The four nearest rows among all rows above each row, by straight-line distance, nearest first (none for the first five rows):
1: [  6  66  11  -1   1  -6  28 -70  -2  27   7  -4   4   9  24  -4  -8 -18
  34 -18 -35 -32 -20  41  15   4 -18  31  21 -39  10 -13   6 -14  12   8
  11  -3  17 -17  40 -11]
2: [ 32 -60   6   2   9   3   8   6   8  21 -11 -14 -22   2 -45 -18 -18 -10
   4 -18  15   2  84  14  10  -4  -2  -3  24  19  15  -8  27  14  -3   3
 -10   2 -32   2   8 -13]
3: [ 25  35   8  10 -18  -2  42 -48   4   4  -8  24 -20  -3   1  23  12  12
 -25 -38   3  -8  -8  22  -6  -4 -21  -4  -4 -27 -34  18  -3 -21   7  52
   2  12   6  12   8  -8]
4: [ -7   4 -14 -38  10  16  30  18   2 -23   6 -43  15   8  16  66  19 -47
 -66 -77  34 -15  56  20  53 -32  41  38 -42  57 -77 -12  17 -32  25  14
  -2   0  51  -2   6  14]
5: [  3  12 -20 -29   6   7   8   6   9 -14  -9 -21 -17  21  22  96  35 -34
 -57 -79  19 -26  45  25  30 -41  32  23 -25  39 -70 -24   4 -16  36  24
  11  10  68 -16  14   6]
6: [ 47 -15  10  16   4  14 -20 -10 -21  14  -6 -24 -13 -13  32  19 -12   4
  21  -8   6   1  34  18  25 -15   9  -4  10  10  19 -12 -18 -18  17  -6
  16   9  29 -20  19  -4]
2 1 3 5
7: [ 14  18  16  -1  12 -19  39   1   9  18   1   3 -15  -2 -54  -4  18  -4
  13 -17 -14  11  62   1   3   3  37   2  27   3  -4   5  42  30   8  -7
  19   2  -7  16  30 -12]
2 6 3 1
8: [ -4   5  21 -10   7   8   2  -4   8  21  -2   2  -3   6   8  22   6   8
 -12 -30 -43 -24  11   5 -18  -4  19  24   4   5 -56  -6  15  -7  17  56
 -23   8   9  17  23 -17]
3 7 6 1
9: [ -6  17  25  29 -11  18  -1 -43  -2  10 -10   5 -44  -2 -42  18  17   6
 -11 -21 -22 -13  55  -2   2  -3   1  14  16 -22 -18 -19  10 -19  19 -14
   5   0  -4  -6 -10  -8]
7 3 8 6
10: [ 38 -62  24  50 -20   1  40 -54 -24  13   6  37 -79 -53 -16  18  26  10
  51  30   1  18  12  19 -14  24 -33  18   6 -65   0  -8 -22  16   4  23
  12  -4 -19  19   8 -45]
9 3 6 2
11: [ 23  29   3  -5 -10  -2 -15 -49  -3   9  13  28 -28 -41  35  24   1   1
  15 -34   8  -8  27  20  -5 -36  -5  22   6  -5 -55   4   5 -15   6  41
  15  -3   4 -15  26 -21]
3 8 6 9
12: [  7 -28  19  32 -45   9   2  24 -19   3  -6   0 -55  -5   2  13  -4  21
  -1  -4  -8  -2  21   0 -16 -15  15  12  -2  -7 -11  -4  -9 -16  13   5
  13   3   7 -23   9 -21]
6 9 8 11
13: [-12  28  -2   8 -16  -3 -16  16 -12  -4  -4 -44 -37  29   5  12  -5  -7
  -4 -26  -5   0  44   3   6 -18  16   7 -20   5  31 -16   7   4   0 -17
  27  22  30 -30  37  10]
6 12 9 7
14: [ -9 -41  12  -1 -41  26 -78 -14   5   5 -11 -31 -27  -2  45   1 -72  13
   8  -3 -37  16  58  12  28 -82 -24  11 -22  15 -22  -8  -5 -27  -8  46
  -7 -25  13 -39  27   5]
6 12 11 13
15: [ 14 -12  14   2   9  10  22 -23   4   6  -1  -5  -5   2   3   8 -16 -27
   8  -7 -18 -17  60  19  23 -15  19  11  10   3 -22 -20 -12  -9   6  26
  -2   2  10 -10  23  -1]
6 8 9 2
16: [ 15  34   3 -14  21  -9  30 -73  -2  15  -4   9 -11  16 -18  37  -2 -28
 -19 -45  -7 -11  55  34  29 -45  16  34 -11 -13 -36  -6  21 -23  32  33
  11  -2   5   0  16  -3]
15 11 3 9
17: [ 22  27  12  27  -8   4  28 -65 -17   8 -27  45  -4 -14  19  32  10  25
  37   5 -40 -23  -8  38  20  -6 -16  30  21 -54 -59 -10  -6 -24  23  46
  12 -23 -12   4  22 -23]
3 11 1 8
18: [ 19  15  30  14  -1  17  37  -3  20   7  -4 -13 -15 -11 -17   9  -5  11
  -6 -41  27  -4  53  25  -9 -14 -11 -27  -8 -10 -63 -11  -5 -11  25  20
  16  -1 -20  -1  32   3]
15 3 9 11
19: [ 24 -21  -9  -9  -5  -3 -12 -24 -14   1  -5 -14 -66 -15  29  38  18  10
  20 -34  18 -26   3  25  15 -22  -3  22   7  -2 -45 -23 -28   0   9  19
  -3 -18  27  -1  17 -28]
11 6 12 15
20: [-11  53   7 -22 -17  -7  26 -17   4  11 -16 -35 -26  30  42  33   4 -21
 -47 -45 -16 -10  13  37  26  -6  20  37 -28   5 -36   9  10 -48   3  15
  22  59  48 -37  27  15]
13 5 16 3
21: [  7   9   1  -6   2  13  28 -14   6  13  15  14  -6  11  -7  72  35   0
 -17 -35   1 -14   8  41  -2   7  27  13  15 -21 -52   6  45  16  32  31
 -23 -22  21  32  19  -4]
8 3 16 15
22: [ 11  55  10   0  -4   6  49 -42  -7  10  13 -17 -15 -13   2  -6 -14  -1
   4 -12   3 -14  32  16   2 -18  -9  16  30 -11   5 -10   0  -7   9  -4
  13  -3   6   5  35   2]
1 15 9 3
23: [  4 -14  40   1   5  -6  26  -9 -15  -6 -18 -11 -21  -6 -47 -25 -22  -4
   1 -13 -10  18  62   2 -17  10   2 -14  22   6 -18   1  12  -1  19  19
 -11  -9 -30   3  34 -17]
2 7 15 18
24: [ -3  34   0   9 -21   4   9 -12   3   7 -12  10 -47   2   6  19  12  -4
 -12 -14 -10  -8  15  16   8 -27 -15  23   7 -53  -7  11  10  -2  34  -6
  11  25  26 -25  24 -17]
9 22 12 3
25: [ 48  19  -8  12   9 -23  46 -48  -8  17 -18  10 -17  19 -28   7  13  -1
  27 -21   3  13  38  11  -7   6  14   1   9 -11  11 -24  19  -2   8   1
  25   1   6   4  55 -32]
7 22 15 23
26: [ 14 -81 -16  12 -24  41 -78   8 -22  -3 -11  -5 -56  -2  29  55 -21  -5
  37   8 -55 -11  11  22  20 -23 -27  13 -23  -4 -70   2 -39 -15  12  93
 -24 -27   9 -10  18 -22]
14 19 12 8
27: [ 26 -24  18 -26 -32  -1 -25 -32   7  16 -15 -13 -34  17 -11 -17 -46 -23
   8 -18 -47  30  72   2  -7 -36  -3  -8 -30  36   2   0  19 -22   7  61
   3  23   7 -21  36  -5]
15 14 23 2
28: [ -6 -11   3  14 -23  13  -3  13  -4   6 -13  -7 -70   5 -10  16  25   7
   7 -18 -22   7  29 -12 -13  -7  -9  13  13 -11   6 -10  18  21   9  -4
  -2  26   9 -19  15 -23]
12 24 9 13
29: [  3   5  -6  22 -13  28  24 -32 -11  16 -16  13 -15 -13 -14  51 -20 -25
 -20 -29 -28 -11  11  -5 -14 -41  -8  -8  -6   1 -49   0  17 -23  11  53
 -10  12   4  19  15 -16]
8 3 15 11
30: [ 16 -16   6  -9   1  26  -8  11  10  -6 -13 -25 -26 -27 -21  21  -2  -3
 -13 -30  29 -18  63  15   4 -11  21  10 -11  -4 -50 -17   1 -10   9   5
   3   0   2  -5  27   7]
18 15 12 9
31: [ 28  26  10  17  14  21  17  15  -8  12 -13 -11  -9 -16  -6   5   8   0
   8 -27   8 -15  37  24 -15  -9   4  -4   8  -7 -36  -1  -6  -1  14  19
  25  -7 -14  -1  37 -19]
18 30 15 22
32: [ 34  39 -14 -21   2 -13  43 -15 -15  26  -7  10   1   1   0  -4  -4 -10
  -8 -12 -33  -6  15  18   7   9   5  12  23   0  15  -6  16   3   8  15
   5  35   5   9  31 -10]
22 25 15 7
33: [ -2 -47  19  32 -19   8  -8 -24  -6  -3 -12   3 -40   5   5  -9 -23  16
  30  23 -43  13  51   5  -2   2  -1   3   9  -7   6   3 -25 -10  18   9
  12  20 -13 -39  23 -12]
12 28 15 6
34: [ -3 -33   0  14  -1  14  -7   0  -4   4  11  -7 -31   9   0  32  11  -7
  31   4 -40  -2  18  26   0  -4  14  16  -1   6 -39  -6  10  -1  22  36
  -4 -17   9  21  21 -23]
8 15 12 19
35: [ 20 -24   3  10 -29   4  12  13  15  15  -5  13 -31 -11 -36  32   0  -8
 -28 -23   6 -22  36   2 -23 -12   7  20 -14  29  -6 -19  18  -8  22  37
  -6  20  20  10  29   5]
30 12 29 8
36: [ 14  19   5  16  24   9   0   3  12  23 -21 -27  -7 -17 -27   7  17  -7
  19  -9  33 -34  50  23   7 -10  13  13   3 -31 -41   2   4  21  10  12
  11   7 -26 -17  42  -8]
31 30 18 15
37: [  4 -34  16   4 -34   3  -5 -22  -7   3  -5  -6 -74 -22 -17  -7   1   0
 -11 -34  -5  -5  84  15 -26 -24 -11  21   6  10  10 -13   8  -6  -6  -4
   8  -5   2  -9  36 -13]
28 12 9 35
38: [ -2 -13  32 -11   7  11 -14   7  10  -6 -21 -18 -27  -7  -7  17  -1 -10
 -26 -26  -5  -6  40  13   8 -15  -3  13 -11  10 -45   3  10  -1   4  41
   6  -2   3   7  28  -7]
30 8 15 31
39: [ -5  52   7  10  -8 -11  44 -30 -23  -6 -10 -17 -42  10  20  10   6 -12
 -14 -23 -17  17   3  28   0 -16   1  43  23 -22   3 -10  23 -14  16  -7
  12  15  21 -13  16 -15]
24 22 32 1
40: [ 26   5  13  11  -6   5   3 -35 -26  14  -1   3 -12   6   3  32   7  -3
  16 -15 -28 -30  36  25  -5 -10   9  17  -1 -12 -45 -15   1   4   5  34
  -3  -3   5  19  29 -42]
34 8 15 31
41: [  9   7   3  -1   9  22  -1  -4   2  10 -10  -2 -37  -5 -21  31   2  -2
 -15 -42  12 -18  67  16 -11 -16  12  19 -14   3 -55 -19   5  -5  20  34
  -4  26   8  -3  35 -13]
30 38 35 31
42: [ 21  52  17 -17  -6  -4  30  18   6  27  -2 -38   1  14 -32 -27 -22 -13
 -35 -29  -2 -18  67  14   4 -11  15  14  10  37  -1   7  20   0   3  -2
   8   7  -4 -10  39  23]
22 7 32 31
43: [  6 -51 -14 -12   3  17 -27  31  -5  -8  -7 -29 -41  24 -20  22 -14 -15
 -12 -34  14   5  92  18  17 -24  29 -13  -3  33 -11  -9  14  -6  -6  -3
  -8  26   7   3  18  -4]
30 2 38 41
44: [-11  29  11   7 -34   7  11   4 -16  -1   1 -38 -40   5  10   5   0   1
 -14 -22 -10   1  33   2  19 -23  14  11   5 -30 -10   6  21 -20  15  -5
  36   8  33 -36  -1 -10]
24 13 39 12
45: [ 13  -7   3  58 -32   3  35 -77 -15  14 -21  33 -87 -53 -18   2  -6  19
  45   7  -6  -6  41  11 -34 -20 -23   1  60 -56   9 -33 -14  12  26  -1
   0  13 -21   2  24 -22]
10 9 33 37
46: [-21  32  25  -4   7  13 -18   9  14  13  -8 -38   6   9  -8  -7 -41 -49
 -18 -28 -25  -6  67  14  30 -41   7   5 -18   1 -52 -20  14 -33  -3   4
  15   3 -15 -52  30   2]
15 38 42 30
47: [ -7 -22  26   5 -14   4  11  16   6   6   0 -25 -29 -17 -18  -9 -26 -12
 -22 -11  -3 -12  75  10  -1 -21   1   2  17   2 -62  -9  23   2   5   4
   5  18   5 -15  10 -15]
30 38 41 15
48: [  3 -24   8  29 -14  10   4  11  -1  18  -1 -12 -15  -6  -9  27 -13   2
  17  -9 -38 -10  17  21   3 -21 -14   6  -2  -4 -13  -2  -5 -13  19  34
  -6  -4  -5   4  10 -22]
34 12 40 15
49: [ 14   5 -22  -4 -29  11  -8 -14  -9  17   3   5 -69   6  43  48  15 -10
  11  -7   0  17 -22  17  28 -16  -2  26  -9 -23  -4  -1 -30  -4  34  21
  -1   4  36  -2  30 -29]
19 24 34 12
50: [  2   4  27  19 -19   9  13 -13   1 -20   2 -20 -28 -12  10  10 -11 -10
 -37 -27  -6 -38  42  -3   0 -26   5  40 -13  -1 -45 -17 -17  -5  -9  16
   0 -14  17 -22 -10   3]
38 15 30 47
51: [  7   4 -10  -7 -27  23  -9  13  11  17  -5 -20 -30 -12  10  51 -18 -30
 -33 -66  18 -11  63  -2  16 -60  15  33 -40  33 -70  -8  -2  -9   0  24
  -1 -13  25   0  21   3]
41 30 38 50
52: [ 10 -57  26  19 -22  38 -34  11   3  24 -14 -23 -32  -1 -18  -7  -8 -15
   8 -30 -11   9  52   9  -8 -34   6   9  -8  22 -26  -5  12   8   1  26
  -6  -6  -4  12  11   2]
38 48 47 30
53: [ -9  -5  26  26 -15   0   4 -42   6  12 -16   0 -18  -1 -39   7 -24 -24
 -33   7 -49  -7  75   7   8 -48   2   7 -11  14 -35   6  19  -7  18  21
   6   7   0 -18  28   8]
15 47 38 9
54: [ 32 -81  -1   1 -30  16 -35   8   5  -1 -14 -11 -32 -23   9  32 -29  14
  19 -18 -11  17  88  18  14 -35   2  -4  20  14   7 -23  -8  -4   6  27
  11   8  10  -2  14 -13]
52 43 6 37
55: [ 30   1  12   7 -17  -1  21 -20  11  16 -14  13 -26 -16 -19  40   3 -12
  -6 -15   4   0  16  15 -13 -11  -1 -10   9  -3 -12  -6  13 -11   6  35
 -11  17 -18  11  37  -4]
35 29 3 48
56: [ 32 -18  12  14   5  23   2 -17 -19   1  -1 -42  -7 -16  14  34 -19  -7
   0 -54  20 -24  43  37  43 -29  14  20  -1   0 -20 -16 -24 -27  23  25
  15   0  16 -28  10   3]
6 15 30 50
57: [ 15  -5  33  12  -6  -2   4 -28  10  12  -3 -41  -1  -5  10   2 -27 -14
  14 -14  22   1  52  20  26 -16  17  15   6  -2   3 -20  -2 -26  11   5
  20  14  15 -30  24  -4]
15 6 56 22
58: [ 13 -22   9  -6 -36  -3  -7 -15 -13  10  -7  -5 -53  -4  21 -19  16  -4
   2 -14  -8  -6  35   8  -1 -29  -7  22   1   3  -2 -27  -6  -3  -2   3
  -3   7   0  -4  53   0]
37 28 12 15
59: [-16 -19   9  -1 -25  -2 -22  11 -20   8 -20 -31 -46  22  -8  21   2   3
  -2 -30 -12  15  45  20   8 -21  27  23   7  -8  12 -11   4   7 -11 -12
  -6  39  32 -23  19 -15]
13 28 44 12
60: [  9  -7   9   8 -21  29 -23   5 -19  -3   1 -22 -55  -7  -3  40  -7 -25
 -25 -32  15 -28  63  -6   3 -47  16   9  -9  20 -48 -19   2  -6  13  35
 -11  -4  11 -14  16 -14]
41 51 30 38
61: [ 50  43  13   4  -4 -11  37 -20  27  21   9   7 -16   8  -1  -4  14 -12
  -1 -31  27  -2   2  -5  -6   2   3   6   4   3  17 -15  -5   5  23  35
  12  31  17  14  19   5]
32 55 22 3
62: [ -7  -5  18  25 -17   4 -10   7  -2  14  -4 -11 -43   0 -37  -2  -1 -20
 -15 -14 -30  -2  67  16 -11 -29   7   0   3  -4 -16  -8  14   3   1   3
   5  25  11 -19  15  11]
47 53 28 59
63: [ 33  17  30  33   2 -17  68 -28   5  28  10  11 -12 -33 -35  22  -4   7
 -16 -32  37   7  25   8  -1  29   7  25  16   2 -17  -2  21  11  29   6
  11  17  13  24   9  -3]
61 55 7 22
64: [ 11  91  29  24  -7 -29  60 -15  10  13 -26 -17   4  -9 -22   0  13   2
  -9  20 -18   7  16  22   3   2   7   9  18 -34 -23 -19   4   8   5 -36
  28   7  -5 -23   4  -7]
22 39 32 24
65: [-11   5   1   0 -10   9 -12  24  -3  10 -10  -3 -44 -12 -19  23   9   2
  -6 -38  11   0  54   9  -7  -9  22   6  -6   5 -36  -9  38   8   9  -4
  11   6  15 -16  27  14]
30 41 62 38
66: [-17  46   0 -22   3  33   6  32  22   8  15 -30 -16 -33  -3  34  -3 -20
 -34 -67  62 -40  65  -4  23 -44  41   2  -2  32 -99 -12   2  -3  11 -12
   8 -15  29  -7  11  43]
51 30 4 65
67: [ 15 -68   5  -9  -9  50 -44  25  17  35  -5 -25 -17  -5   4  24 -28   2
  28  -8 -24  -8  64  15  28 -27  -8   3   2  30 -47 -14  -8   6  18  18
  -6 -25 -16  -7   9  -1]
52 54 48 34
68: [ 39  21 -27  -5   2  -9  23  -7  16  18   7  -6 -41  31  -5   8  15 -24
  -7 -38  31  -2  17   9 -21   4  -6 -10  10   9  54   0  10  26   6  18
  17  20  23  24  48   4]
61 32 25 55
69: [ 19 -21  -7   0   5  13   7   9  11  18 -10 -51 -26   9   3  19   3  -8
  -8 -40  41 -22  39  35  -2  -7  24  -2 -11  18 -13  -4   0  -4  26  15
  18  25  33   5  11  11]
30 56 41 65
70: [ 27  19   6  13 -12  17 -13  -1   5  15   4 -24 -46 -14  28  30   5 -23
  33 -23  26  -3  15  11   1 -43  12  29 -10   9 -39 -11  -9  -4  16  27
   4  -6   3 -22  23  -3]
19 11 60 31
71: [ 13  20 -22 -12 -15   0 -28   4   8  -1   5  -8 -39 -32  28  16   2   2
  11 -37   9  11  30   9  19 -47  11  17  18  32 -52  -6  20   7   0  19
   0 -12  14   2  20  -8]
70 11 65 19
72: [ 45 -54   3  11 -20  44 -53  40   4  27  10 -38 -48  18 -21  29  -5  -7
  16 -24  23  18  70   7 -15 -13  11   9 -11  14 -32 -15  -7  10  -4  11
   6   4 -19   6  61 -17]
52 43 67 30
73: [ 30  13  14  10  -8   3  29 -16  -6   9   3   4 -39  -2 -17   6  15  -1
   6 -27  -2  -2   3   9 -18  17  22  21   5 -14   5  -6  -6  17  21  45
  -1  32  15  24  25 -17]
61 55 32 40
74: [  0 -24 -10  16 -41   8 -13  26  -6  -8  -6 -17 -67  10   3   6  -1  18
  -2 -17 -21   1  40   2 -12 -26   4   2 -11  -6   8  23 -17 -11  17  -5
  -5   9  17 -24   8 -11]
12 28 59 62
75: [  7 -26  50  10 -26  13 -18 -34  -1 -12 -15  -3 -19 -24 -16  -8 -49  -5
  26  12 -70  10  85   9   1 -45 -12   0   1  26 -58  -1  26   3  18  50
  -6   2 -46  -5  27 -20]
53 27 23 52
76: [ 23 -25  -9  -1 -35 -10 -14   3  -7  12   9 -14 -57  -1 -14   8  -9 -30
 -29 -39 -23  13  56  -1   1 -25   7   2 -30  35   6  12  18 -12   8  61
   0  31  42  12  27   7]
35 27 62 38
77: [ -6 -34 -12  -4  -7  14 -31  31  -6   9   6 -31 -22  26 -28   0 -45 -20
   0 -19 -43  -2 100   3 -13 -41  17  -8  -2  71 -21 -12  54   7   3  23
   0  -3  -2  -5  43   1]
43 52 27 62
78: [ 21 -51 -17  -8 -33 -27 -36 -12  -9  27   5  -9 -70  14  20  35   9   3
  27 -32 -26  17  13  16  11 -26 -20  17  -6  -4 -10 -33  10 -17  13  42
  -9   2  11  12  22 -38]
19 34 58 49
79: [-24 -49  25  -7 -53 -14 -30 -48 -25   5  -8 -29 -58  -7   2 -13 -34 -25
  10 -12 -50  10  79   3 -20 -70 -19  28  -2 -12 -38 -18  16 -11  -5  39
   1   1  -9 -18  15   1]
75 27 37 53
80: [ -8 -39  18   6 -30  22 -36  25 -17  17 -26 -12 -47   8  -1  -4  -6  -1
   8 -17 -30   9  18  -1  -9 -19  13  -7  20   2  13 -12   6  11  -1   4
  28  24  16 -18  17  -5]
28 59 12 74
81: [ 22  79  27  -4  -3 -19  50 -52  -1  38   3 -16   4  16  -9 -13 -26   0
   1  -7   2 -24  -2   9  11 -15 -18   8  27  26  29  -8  -2  10   4  15
  20  16   7 -12  33  14]
22 32 61 1
82: [  4  -2  12  -6 -13  -3  -1   8   5 -21   2 -10 -51 -17 -12  17  18 -10
 -24 -30  -6 -25  60  23  19 -38  19  25   1  21 -32 -26  19 -17  14 -13
   1  27  24   1   2  12]
65 30 62 41
83: [ 35   2   8   9  -6   6  34 -24  10  15 -12   5 -25   0 -13  10  11 -14
  -2   4   5  -7  15 -10 -43   8   7  11 -16  18  -3  -6  -5   9  18  18
  24  18 -14  33   6  -3]
73 55 61 35
84: [ 24 -16 -17   5 -22 -16 -44  17   2   6  -4 -73 -49  50   9   5 -25 -33
  27 -17 -29   9  55  25  13 -15   7  27   1  12  44   0  11   4   5   3
  -6  28  20 -27  44 -14]
13 59 74 80
85: [-11  59  22  17 -14  21  27  23 -11  35 -14  -8 -24   4  24  21  12  -6
  11 -36  24 -35   7  24  19 -17  -6  31   9 -35  -9  -5  -6   2  31 -43
  24   2  31 -39  16 -11]
24 44 39 22
86: [ 20 -19 -22   0 -21  16 -32  19  -9   1 -11 -19 -49  -7  17  32  -2  -3
   1 -27  11  -4  49   6 -15 -34  20  21  19  30 -33 -18  22   4   3   6
   5  -9   2  12  37   2]
71 65 60 30
87: [  9 -20  -8  18   3 -12 -17   1 -11 -27  -2  22 -60 -25   9  57  20  -8
 -22 -63   6   0  26  30   8 -53   0   0   6  26 -74  11   2 -25  23  35
 -28   4  24  -6  14 -15]
60 71 19 41
88: [ 35 -14  16   1   2  29 -13 -18  11   4   0 -26  -6 -16  13  -3 -28 -11
  22  -2  18   1  35  27  41 -11   8  18  34  -5  -2 -36 -20 -12   0  -1
   5  15  26 -31  23   9]
57 6 15 56
89: [ -9  54  30  -4 -12   5  19 -40   3   2  -6 -37  -8  -2  18 -10 -22  -5
   6 -16 -21 -25  31  24  21 -47  12  27  11 -18  -9 -31   7  -6  17  -6
   9 -23  19 -31  21   5]
22 57 44 39
90: [  6  52  21 -11 -15   7  42 -35   5  11  10  -4  -7 -21   4  19 -17   9
   1 -34 -12  -2  19  25  -3 -35 -16   8 -18   5 -34   0  -5 -23  19  38
  22   5   9  -5   5  10]
3 22 11 18
91: [ 27 -32  -7  -2 -14  -3 -46  18   2   6   6 -13 -59  -6  25  28 -14 -10
  12 -24   5  -1  47   8  10 -49   2  28  -1  37 -22  -1  -1  -3  -1  24
  13  -4  21   4  24  -9]
86 71 70 60
92: [  5  41  10 -19 -18  -6  14  22   2  42  10 -55 -37  32   5 -14   6 -30
  -4 -14 -17   2  28  13  12  -2   9  -3  12  25  49   2  21   8  -3 -34
   5  27  30 -16  58 -17]
13 42 84 68
93: [  9 -36  13  13 -31 -11 -36   6 -17  27  -4 -11 -61  27 -18 -31 -14   7
  39  16 -30  50  29   7  -7  -4 -12  -9  17   3  41  -7  12  17  -9 -24
   7  28  -4 -31  23   2]
80 33 28 59
94: [ 41  15  -1  -4  -1  12   6 -26 -12  25   8  -6 -38   1  45  53   7 -10
  11 -25  31 -15  -4  13   5 -27  20  37   3  -5 -23  -9 -16  -8  15  30
   7 -20  37  -3  16 -15]
70 19 49 11
95: [ 31   4  24   0  17  -1  27  -8  -2  10  -6  12 -32  20 -42 -13 -14 -12
  16  -7   4  -3  67  25 -27  21  18 -21  12  -5  35   0  27  13  16   8
  18  43 -26  23  50 -16]
7 23 25 2
96: [ 25 -19 -18  -5  -4   3 -31  23 -10   6  15 -24 -34  32   7  63   8 -24
 -27 -55  23 -13  30  21  -7 -22  18  34 -26  18 -49   5  12 -18   8  44
  -7  -4  33 -15  29 -10]
60 51 91 41
97: [  7  17 -23 -28 -26  12 -13  17  13  22   2 -28 -29  22  29  53  19 -30
 -53 -64  18 -12  47  11  -3 -32  10  18 -42  60 -33  -7  19  -8  -1  42
   3  26  37 -25  23  22]
96 51 5 60
